[128 = 0]

[ 72 138 142  68 166 144 124  78 141  45 145 134 124  93 116 149 105  86
  65 115 104 128 137 103 152 163  96 142  93 147 130 125 114  91 119 160
 164 152 125 116 117  80 123 122 111 132 109] : B
[104 140 130  82 159 117 132 108 128 101 135 114 131 127 109 126  94  96
 118 114  94 125 128 127 115 125 100 133  75 122 133 117 122 143 109 137
 158 139  94 129 119 139 125 121 119 133 120] : P
[ 55 139 169  62 158 153 129  73 148  46 167 119 115 113 114 141 108  68
  52  84 106 146 142 104 156 206  86 163  68 154 133 121 130 130 158 174
 189 165 119 107 120 122 136 119  86 116 117] : S
[ 69 133 146  65 153 152 115  74 151  44 153 136 109 110 123 144 108  68
  87 113 116 127 134 105 148 166  82 150 115 145 137 141 147 102 139 172
 160 156 119 106 104  70 115 124 117 133  97] : R
[ 68 148 138  47 171 149 137  67 144  17 141 128 118 104 113 144  75  68
  75 112  95 136 145 103 143 160  92 141  85 156 134 123 120 108 127 177
 168 155  99 116 106  63 112 122 101 128 103] : B
[ 85 146 129 114 109 143 132 107 120  97 108 124 123 111 132  77 137 111
  99 136 111 196 134 119 130 164 116 146 106 153 126  95 136 113 133 163
 175 159  59  93  95  87 108 118  80 115 122] : P
[ 67 139 137  90 146 111 142  97 152  63 154 124 124 102 114 150  99  69
 102 126 110 130 162 109 132 140 106 137  52 151 141 124 112 149 143 166
 152 150 136 119 104 119 119 127 102 125 126] : S
[ 89 130 133  56 143 139 113  70 156  50 141 162 107 115 120 132 130  88
  86 119 120 143 138 106 141 163 108 137 115 150 151 129 138  95 146 179
 137 152 116 120 121  59 110 121 112 117 108] : R
[ 75 138 156 131 129 138 137 122 129 116 136 102 128 113 111 141 109 107
  90 103 109 166 134 128 135 186 104 142  71 139 121 103 127 170 128 136
 197 151 139 112 112 176 154 102  87 131 143] : P
[ 94 129 141  82 141 148 112  93 149  58 116 141 110 122 144 144 119  96
  98 124 122 153 134 112 145 140 104 138 130 149 137 131 129  89 133 168
 139 139 129 112 125  54 107 134 141 130  93] : B
[ 89 130 138  61 155 155 129  64 163  40 149 145 113 112 138 170 113  68
  86 120 121 124 149 118 160 144 106 160 116 162 141 147 127  90 146 177
 136 131 135 122 124  50 111 120 121 118  97] : B
[ 74 132 160 121 126 147 140 111 144  93 151 119 114 109 121 135  90 106
  72 113 129 169 142 112 147 184 120 151  90 166 137 111 127 170 159 156
 180 158 160 117 117 144 129 107  89 110 136] : P
[ 40 136 139  77 128 162 102  99 125  14 127 120 117  85 105 134  61  64
  76 118  99 165 139 102 138 189  96 136 109 163 120  35 106 107 129 166
 188 179 132  85 109  47 123 122  67 130 101] : B

[149 141 116 146 124 190 143 117 120 127  91 176 148  63 126  64 128 135
 151 139 102 128 147 133 101 156 161 169 122 140 110 183 143 130  77 126
  70 137 107 101 105 122 185 117 111 116 131] : M
[132 144 126 142 117 158 138 107 115 128  96 154 174  95 134 103 127 138
 139 126 101 114 148 128 142 141 147 163 115 127 154 168 127 133 111 121
 103 150 115 114 120 133 170 126 125 131 134] : M
[161 162 133 138 108 173 108 120 117 167  83 169 127  73 125  55 130 109
 131 125 139 111 187 144 144 149 129 132 145 108 149 177 137 109 137 106
 173 132 120 127 127 138 158  93  33  53 183] : N
[144  88 127 132  56 160 155 116 104 120 138 138 202 119 125 102 115 118
 136 104  75 186 140  96 168 112 133 166 149 113 196 191 117 158 101  98
 146 148  75  85  76 142 128 114 162 132 121] : M
[153  93 104 109  89 168 135  78 123 136  95 125 137  67 136  85 125 130
 154 145  96 156 156  98 163 129 171 192 134 129 151 153 147 131 101  98
  95 120  93  85 105 123 130 126 146 112 121] : M
[135 126 142 142  89 158 131 108 104 154 117 135 160 113 122 126 108 103
 109 126  86 155 132 112 155 118 129 132 147 117 197 188 102 143 132  93
 167 163  98  99 106 108 125 117 138 129 145] : M
[159 163 140 129 129 167 143 225 131 139 172 194 174 149 114  54 130 148
 145  81 146  82 155 133 140 163 111 111 141 111 103 168 128 104  94 127
 179  98 103 128  89 162 132 116  36  73 130] : L
[163  79 108 133 105 157 105  82 131 127 128 133  89  68 141  77 161 153
 145 153 110  77 156 120 152 117 179 105  91 145 161 125 153 132 106  93
 110 115 130  77  74 113 109  96 172 100  94] : M
[140 125 105 136 100 217 150 111 120 147  62 123 188  46 128 126  76  95
 132 109 114 169 209 150 150 145 123 184 111 107 186 206 116  97 163 113
 162  91 115 102 152 158 170 170  91  74 181] : L
[133 170 146 146 116 174 110 155 124 128 122 198 117  92 117  70 151 118
 118 120 122  85 108 151 127 127 126 131 111 131 142 181 136 145 104 111
 148 156 130 110  96 120 152 113  98 112 141] : N
[135 173 154 134 122 146  98 178 116 151 162 180  99 133 123  95 140 113
 101 133 125  95 124 145 129 136 106 126 134 123 143 182 110 137 125 111
 201 161 136 122 118 129 128 103 101 111 151] : N
[144 157 145 140 115 187 117  98 109 147  81 153 144  72 141 123 130  82
 118 149 113 119 141 148 123 113 135 196  98 128 177 205 123 143 147  96
 170 172 142  83 137 121 152 124 135 122 175] : N
[148 184 151 145 169 194 134 239 124 124 176 214 152 126 111  87 145 140
  48  75 176  65 178 171 120 134  76 142  63 121 101 195 112  91 128 116
 181  96 150 126 103 172 144 151  72  84 129] : L
[153 109 128 140 102 162 139  78 109 132  86 131 176  78 102 107 126 130
 112 140  95 158 153 134 141 121 158 158 105 111 175 166 138 135 120 100
 108 133 115 106 101 129 149 124 144 113 134] : M
[137 142 149 153 106 144 117 136 111 126 152 178 143 144 123  82 146 148
 120 137 106 116 115 119 138 107 130 128 126 125 145 171 121 154  93 106
 147 160 119 105  71 120 129  98 139 134 112] : M
